Below are the code and all the weights of a small trained network. Each question names an input and a target symbol and asks about switching units off, where a switched-off unit gives its printed mean instead of its output.

import numpy as np


def w(rows, s, z=0):
    codes = np.array(rows[::2]) - 128.0
    scale = np.full(codes.shape[1], s)
    scale[-1] = z or s
    return codes * scale


def f(y):
    return np.maximum(y, 0)


def softmax(a):
    e = np.exp(a - a.max(-1, keepdims=True))
    return e / e.sum(-1, keepdims=True)


def log_softmax(a):
    a = a - a.max(-1, keepdims=True)
    return a - np.log(np.exp(a).sum(-1, keepdims=True))


def net(x, mask):
    ids = ['βγζθλτω'.index(c) for c in x.split()]
    T = len(ids)
    res = E[ids] + P[:T]
    u = 0
    for l in range(2):
        q, k, v = (res @ M[l].T for M in (Q, K, V))
        z = softmax(np.where(np.tri(T) > 0, q @ k.T / 3**0.5, -1e9)) @ v
        res = res + np.where(mask[u], z, O[l][:, -1]) @ O[l][:, :-1]
        u += 1
        y = f(res @ A[l][:, :-1].T + A[l][:, -1])
        res = res + np.where(mask[u : u + 12], y, B[l][:, -1]) @ B[l][:, :-1]
        u += 12
    return log_softmax(res[-1] @ U[:, :-1].T + U[:, -1])


Q, K, V, O, A, B = {}, {}, {}, {}, {}, {}
E = w([
[157,219,31],'β',
[175,144,146],'γ',
[138,31,145],'ζ',
[15,8,117],'θ',
[197,138,179],'λ',
[195,121,100],'τ',
[178,169,50],'ω',
],0.016)
P = w([
[100,130,91],'0',
[84,81,220],'1',
[140,179,133],'2',
[138,172,124],'3',
[56,142,104],'4',
[148,194,255],'5',
[161,206,228],'6',
[90,153,152],'7',
[165,208,161],'8',
[109,139,117],'9',
],0.0084)
Q[0] = w([
[146,226,163],'L0H0',
[106,111,255],'L0H0',
[117,217,71],'L0H0',
],0.0051)
K[0] = w([
[65,176,48],'L0H0',
[138,170,115],'L0H0',
[139,117,254],'L0H0',
],0.0074)
V[0] = w([
[254,233,114],'L0H0',
[42,132,135],'L0H0',
[125,197,120],'L0H0',
],0.009)
O[0] = w([
[254,154,106,199],'L0H0',
[112,45,166,6],'L0H0',
[192,8,47,59],'L0H0',
],0.0081,0.0017)
A[0] = w([
[20,124,90,61],'L0N0',
[76,163,88,75],'L0N1',
[125,97,109,253],'L0N2',
[163,60,134,81],'L0N3',
[180,69,186,151],'L0N4',
[71,187,100,70],'L0N5',
[111,69,88,60],'L0N6',
[136,105,37,212],'L0N7',
[254,118,220,97],'L0N8',
[61,138,164,178],'L0N9',
[196,167,201,92],'L0N10',
[177,110,193,216],'L0N11',
],0.009,0.0017)
B[0] = w([
[78,52,99,190],'L0N0',
[99,166,204,159],'L0N1',
[187,95,87,155],'L0N2',
[95,197,118,155],'L0N3',
[228,144,57,186],'L0N4',
[227,227,101,164],'L0N5',
[157,194,120,150],'L0N6',
[171,134,254,173],'L0N7',
[118,206,106,255],'L0N8',
[165,153,59,181],'L0N9',
[36,134,134,210],'L0N10',
[35,144,55,194],'L0N11',
],0.005,0.0075)
Q[1] = w([
[72,167,1],'L1H0',
[39,242,94],'L1H0',
[55,13,28],'L1H0',
],0.0075)
K[1] = w([
[205,17,193],'L1H0',
[98,156,197],'L1H0',
[39,89,254],'L1H0',
],0.0072)
V[1] = w([
[222,1,83],'L1H0',
[164,197,73],'L1H0',
[182,19,62],'L1H0',
],0.0086)
O[1] = w([
[153,167,109,63],'L1H0',
[80,67,93,253],'L1H0',
[253,152,113,85],'L1H0',
],0.016,0.0054)
A[1] = w([
[90,80,184,184],'L1N0',
[96,140,131,42],'L1N1',
[59,58,125,235],'L1N2',
[112,112,74,248],'L1N3',
[60,171,51,129],'L1N4',
[147,166,57,201],'L1N5',
[127,55,111,247],'L1N6',
[171,61,207,253],'L1N7',
[122,254,89,205],'L1N8',
[49,53,100,56],'L1N9',
[133,87,68,77],'L1N10',
[104,180,9,98],'L1N11',
],0.0091,0.0033)
B[1] = w([
[159,133,100,189],'L1N0',
[199,152,141,147],'L1N1',
[94,171,113,254],'L1N2',
[137,104,83,217],'L1N3',
[154,83,205,234],'L1N4',
[131,94,116,195],'L1N5',
[108,164,103,193],'L1N6',
[55,170,110,150],'L1N7',
[85,59,149,188],'L1N8',
[254,169,194,230],'L1N9',
[83,156,187,169],'L1N10',
[169,156,112,222],'L1N11',
],0.0082,0.0099)
U = w([
[152,130,123,92],'β',
[100,8,122,125],'γ',
[45,141,91,252],'ζ',
[142,131,195,71],'θ',
[72,158,100,47],'λ',
[112,98,108,174],'τ',
[163,188,72,50],'ω',
],0.011,0.003)

Each question gives the input, a string of symbols that net reads in full, and the target symbol t.
The units are the heads (3 rows each of Q, K, V and O) and the neurons (one row each of A and B). Each row of codes is followed by its name. A weight is (code - 128) times the scale printed after its matrix; where a second scale follows, it is the last column's (O, A, B and U).
mask holds one flag per unit, layer by layer, with each layer's heads first. A switched-off unit (its flag False) gives its mean, the last column of its rows in O or B, instead of its output. The means were averaged over made-up inputs and are rounded, as every weight is.
A unit's drop is (log p(t) with every unit on - log p(t) with that unit switched off) / (log p(t) with every unit on - log p(t) with every unit switched off).
The circuit of an input: a set's keep is (log p(t) with only the set's units on - log p(t) with every unit switched off) / (log p(t) with every unit on - log p(t) with every unit switched off). Starting from the 12 units with the biggest drops (on a tie, the unit counted first), units are removed one at a time, each time the one whose removal leaves the highest keep (on an exact tie, the one counted first), for as long as the keep stays at least 0.8.
units of the circuit, in order: the units of the circuit, biggest drop first
most important unit: the unit with the biggest drop
top k neurons: the k neurons with the biggest drops, biggest first
top k neurons in layer l: the k neurons of layer l with the biggest drops, biggest first
drop of u: that unit's drop, to one decimal
input ζ ζ ζ γ ζ ω τ τ ζ β, target θ: top 2 neurons : [L1N4; L1N9]
input ω β τ γ τ ζ β λ λ, target γ: most important unit : L0H0
input ζ ζ τ γ θ γ λ β ω β, target θ: top 2 neurons in layer 1 : [L1N9; L1N4]
input ζ ζ ζ θ θ ζ, target ζ: top 2 neurons in layer 1 : [L1N7; L1N4]
input β ζ ω γ ζ ζ λ, target ω: units of the circuit, in order : [L0H0; L1H0]
input θ ω θ ζ, target θ: top 3 neurons in layer 1 : [L1N2; L1N3; L1N6]
input ζ ζ ζ θ τ ζ ω λ γ, target θ: units of the circuit, in order : [L1N9; L1H0; L0H0]
input ζ θ ζ τ, target ζ: top 2 neurons : [L1N9; L1N4]
input ζ λ β θ ζ ζ θ τ ζ, target ζ: top 3 neurons : [L1N9; L1N4; L1N7]
input ζ ζ γ, target θ: units of the circuit, in order : [L0H0; L1H0; L1N9]
input ζ ζ ζ ω, target ζ: top 2 neurons : [L1N9; L0N1]
input τ ζ ζ ζ θ θ λ, target ζ: units of the circuit, in order : [L1N9; L0H0]
input θ θ ω τ, target θ: top 2 neurons in layer 0 : [L0N8; L0N7]
input ω λ ω ω β, target γ: units of the circuit, in order : [L1N8; L1N4]
input θ ζ τ, target θ: top 3 neurons in layer 1 : [L1N2; L1N3; L1N6]
input ω θ ζ ζ, target ω: top 2 neurons : [L1N4; L0N8]
input ω λ ζ β ζ β γ, target γ: top 2 neurons : [L1N8; L0N8]
input ω ζ τ β τ γ ζ β, target γ: top neuron : [L1N8]
input λ ω β γ θ, target ω: drop of L0N0 : 0.1
input θ ζ ω, target θ: drop of L0H0 : 0.8
input θ β ζ, target θ: drop of L0N0 : 0.3
input ζ θ ζ β ζ ζ θ γ τ, target ζ: drop of L0N9 : 0.0
